Below are the code and all the weights of a small trained network. Each question names an input and a class and asks about switching units off, where a switched-off unit gives its printed mean instead of its output.

import numpy as np


def w(rows, s, z=0):
    codes = np.array(rows[::2]) - 128.0
    scale = np.full(codes.shape[1], s)
    scale[-1] = z or s
    return codes * scale


def f(y):
    return np.maximum(y, 0)


def log_softmax(a):
    a = a - a.max(-1, keepdims=True)
    return a - np.log(np.exp(a).sum(-1, keepdims=True))


def net(x, mask):
    res = np.array(x, float).reshape(1, 5) / 4 @ E
    y = f(res @ A[0][:, :-1].T + A[0][:, -1])
    res = res + np.where(mask, y, B[0][:, -1]) @ B[0][:, :-1]
    return log_softmax(res[-1] @ U[:, :-1].T + U[:, -1])


A, B = {}, {}
E = w([
[48,6,42,212,97],'x0',
[129,72,101,33,2],'x1',
[84,75,222,56,158],'x2',
[90,150,58,99,230],'x3',
[206,46,72,122,148],'x4',
],0.0072)
A[0] = w([
[116,88,157,82,163,141],'N1',
[169,40,193,157,106,118],'N2',
[84,48,178,27,177,139],'N3',
[186,83,122,103,127,253],'N4',
[144,136,166,76,94,90],'N5',
[113,82,166,130,92,102],'N6',
[83,57,36,104,119,154],'N7',
[175,188,70,132,170,233],'N8',
[155,139,250,178,118,164],'N9',
[55,78,67,89,104,168],'N10',
[96,135,147,152,102,60],'N11',
[63,103,72,162,142,223],'N12',
[136,97,113,136,70,228],'N13',
[111,147,187,130,107,148],'N14',
[148,90,100,170,121,222],'N15',
[115,144,155,89,107,122],'N16',
[193,123,132,168,109,137],'N17',
[112,138,128,93,115,73],'N18',
],0.013,0.0038)
B[0] = w([
[125,139,85,111,168,184],'N1',
[165,157,147,66,102,215],'N2',
[110,105,101,113,254,241],'N3',
[81,140,159,76,107,220],'N4',
[117,138,110,174,163,189],'N5',
[157,142,127,116,128,185],'N6',
[113,126,123,212,136,255],'N7',
[80,114,150,37,138,229],'N8',
[69,136,119,135,47,212],'N9',
[89,137,126,169,117,233],'N10',
[126,140,108,145,118,147],'N11',
[52,121,131,139,145,244],'N12',
[74,139,145,94,114,222],'N13',
[72,129,134,111,81,178],'N14',
[79,145,107,114,150,219],'N15',
[86,108,118,135,121,173],'N16',
[105,125,144,66,146,180],'N17',
[118,134,124,131,142,148],'N18',
],0.019,0.0095)
U = w([
[98,170,142,54,108,251],'0',
[170,114,182,199,132,42],'1',
[167,70,86,165,114,40],'2',
[175,126,164,179,121,43],'3',
[2,145,100,244,72,139],'4',
[168,128,65,154,99,3],'5',
[49,108,68,149,240,157],'6',
],0.0091,0.0031)

Each question gives the input, the list of numbers given to net, and the class t.
The units are the neurons (one row each of A and B). Each row of codes is followed by its name. A weight is (code - 128) times the scale printed after its matrix; where a second scale follows, it is the last column's (A, B and U).
mask holds one flag per neuron, in row order. A switched-off neuron (its flag False) gives its mean, the last column of its row in B, instead of its output. The means were averaged over made-up inputs and are rounded, as every weight is.
A unit's drop is (log p(t) with every unit on - log p(t) with that unit switched off) / (log p(t) with every unit on - log p(t) with every unit switched off).
The circuit of an input: a set's keep is (log p(t) with only the set's units on - log p(t) with every unit switched off) / (log p(t) with every unit on - log p(t) with every unit switched off). Starting from the 12 units with the biggest drops (on a tie, the unit counted first), units are removed one at a time, each time the one whose removal leaves the highest keep (on an exact tie, the one counted first), for as long as the keep stays at least 0.8.
circuit, biggest first: the units of the circuit, biggest drop first
unit that matters most: the unit with the biggest drop
k most important neurons: the k neurons with the biggest drops, biggest first
drop of u: that unit's drop, to one decimal
input [-3,-2,4,-3,-2], class 4: circuit, biggest first => (N9)
input [1,6,7,-5,-2], class 6: 2 most important neurons => (N3 N5)
input [4,-2,1,1,4], class 4: 3 most important neurons => (N3 N7 N8)
input [4,0,8,-8,-5], class 0: 4 most important neurons => (N2 N7 N6 N12)
input [3,2,8,-8,6], class 0: 2 most important neurons => (N2 N4)
input [-3,-4,7,-5,1], class 0: 3 most important neurons => (N7 N2 N9)
input [0,3,-1,3,6], class 4: 3 most important neurons => (N3 N7 N10)
input [-6,6,-4,7,-5], class 0: 2 most important neurons => (N3 N7)
input [-5,-4,-8,-2,-7], class 0: 2 most important neurons => (N8 N7)
input [-1,5,-5,5,8], class 4: 2 most important neurons => (N3 N7)
input [-5,2,1,-2,-1], class 4: 2 most important neurons => (N2 N9)
input [6,-1,-4,5,1], class 4: drop of N13 => 0.0
input [-7,5,0,3,-7], class 4: drop of N5 => 0.5
input [4,-2,-1,4,-3], class 4: drop of N3 => 1.5
input [-2,-5,-1,-7,3], class 0: drop of N7 => 0.1
input [-1,7,-6,-3,6], class 0: unit that matters most => N17
